[128 = 0]
[180 122  84 154 119  90 168 190 221 139 115  59 150 155 168 196 161 176
 175  33 158 105 142 195  83 104 186 143   4 147 132 158  97 110 134 147
  99 202 165 193 211 150 125 116 158 114 189 123 148 150 110 127 153 132
 148  61  99  39  80  86 130 108 150  48  84 247 158 105 219  71 131 125
  62 107  75 168  86 127  93]  (42)
[ 89 126 129 110 120 133 100  98 106 120 109 165 108 167 142  65 135 105
 104 185 143 109 171 120 143 144  78 122 158 124 158  85 129 140  99 115
 171 132 115 106  37  97 167 132 155 158  97 139 126 130 132 117 123 127
 108 165 126 152 176 155 150 133 117  87 116  41 194 132  66 168 116 124
 207 131 169 119 139 124 133]  (44)
[124 131 139 136 135 146 113 126  98 118 153 126 133 136 100 101 116 122
 111 128  91 163 108 131 117 143 133 125 168 117 123 117 139 124 160 122
 120 108 129 104 110 120  95 137 131 135 123 112 124 141 108 127 125 126
 110 115 162 124 123 135 143 158 118 203 141  93 101 123 106 113 138  96
 147 123 108 107 136 137 147]  (47)
[100 136 121 155 114 141  95 110  76 105 147 148 120 153 144  63 140 133
  96 181 113 151 143 125 137 179 111 129 171 110 132 101 132 100 171 113
 111 128 136  95  74 140 152 126 135 190 119 133 133 158 101 104 105 118
 111 108 151 129 133 137 171 156 125 138 119  79 153 134  73 133 138  91
 209 143 131 114 132 135 144]  (44)
[146 124 147 132 142 151 118 133 103 128 154 114 137 102  85 131 103 122
 144 114  99 164 100 129 101 123 141 132 144 129 110 129 145 124 139 136
 120  85 130 109 125 117  80 138 101 111 123 107 121 118 114 137 132 128
 108 123 149 119 119 134 126 131 122 219 140 110  82 123 134 110 123 143
 107 111 100 122 117 132 140]  (42)
[128 138 164 146 131 160 104 113  49 105 173 130 125  85  71 106 106 127
 125 155  78 170  88 101 124 142 126 131 200 114 101 129 160 114 156 128
 123  60 121  79 109 132  97 131  89 139  99 111 120 124 120 132 124 122
 109 122 166 132 118 134 133 152 120 252 163  77  68 104  94 138 134 119
 141 135 120 105 139 136 168]  (42)
[111 119 186 121 143 148 126 103  88 142 157 156 131  98 107 117  97 105
 105 155  92 190 101  98 140 155 130 101 184 118 118 130 143 125 169 115
 105  92 118  98 132 162  99 141  90 132 113 111 111 120 122 131 102 121
 122 137 149 182 127 138 108 142 119 214 156 122  58 143 104 108 137 127
 141 140 128 140 150 132 141]  (50)
[106 132 108 118 114 120 118 115 135 125 102 156 110 150 157 102 144 118
 111 169 151  94 166 122 153 131  98 133 135 131 149 106 120 134  98 118
 155 152 123 128  87 112 175 122 149 149 112 151 130 126 145 118 124 131
 130 149 114 149 159 142 138 124 126  53 114  99 187 133  93 157 108 126
 168 142 163 131 135 118 123]  (44)
[138 134 142 142 122 144 120 127  90 116 158 128 127  86 106 137 115 137
 134 136 110 149 105 117 127 135 139 132 147 125 106 141 147 109 142 128
 110  91 129 107 135 144 121 125  98 127 131 128 125 127 122 130 121 127
 127 118 143 119 110 129 126 131 128 187 141 125  95 131 129 127 134 136
 121 133 115 122 125 134 147]  (42)
[127 120 167 112 138 134 139 106 117 144 129 141 128  92 114 146 106 112
 119 141 117 157 104 103 140 135 130 116 147 129 121 146 128 136 134 131
 119 105 126 124 152 149 114 132  93 105 117 121 119 113 142 137 111 129
 137 163 126 171 129 134  98 121 124 168 146 143  80 137 134 113 132 144
 115 142 136 121 145 128 127]  (50)
[ 98 133 136 126 120 153  84  97  52 114 142 171 106 120 113  63 115 113
 107 198 125 142 138  96 147 157  94 134 192 113 126  96 150 121 126 129
 149  92 114  89  38 110 150 127 112 163  97 139 131 123 126 119 113 127
 106 161 148 162 157 157 147 137 116 167 136  34 151 140  57 163 119 135
 202 134 157 114 137 126 155]  (44)
[127 130 131 143 131 131 129 133 117 116 149 120 134 142 131 108 128 133
 112 117 102 152 118 138 134 148 137 122 141 131 129 125 129 120 163 121
 106 135 139 123 133 145 108 134 138 139 135 122 125 149 109 120 130 120
 121 105 141 122 114 132 145 151 125 160 127 134 106 125 123 110 135  96
 141 127 110 115 134 139 132]  (47)
[124 121 147 121 142 136 135 131 130 143 139 121 140 123 112 136 111 119
 134 121 111 166 111 131 116 137 142 115 134 130 121 136 132 134 146 127
 113 115 131 131 138 135  96 135 111 110 130 112 121 121 115 134 119 127
 120 128 133 140 127 133 123 126 125 173 133 143  89 126 140  96 130 134
 113 120 111 135 128 133 128]  (50)
[113 123 102 114 123 123 113 120 136 129 114 145 114 143 156 111 130 124
 142 162 162 117 175 127 134 145 108 133 110 131 146 108 123 124 100 125
 157 135 121 122  70 111 170 131 131 146 113 140 140 125 131 119 117 138
 119 150 107 131 155 152 133 103 130  64 103 100 199 132 107 137 112 156
 178 120 146 146 116 130 120]  (44)
[107 155 108 153  93 117 112 104  93  89 118 166  97 139 163  82 167 151
  84 195 140  84 169 106 171 145  92 140 157 122 136 103 127 104 128 109
 131 145 125 116  95 139 198 106 147 192 122 174 144 154 138 111 118 124
 148 124 123 137 138 118 161 152 127  53 126  94 186 144  75 186 146  91
 193 174 169 124 135 120 143]  (44)
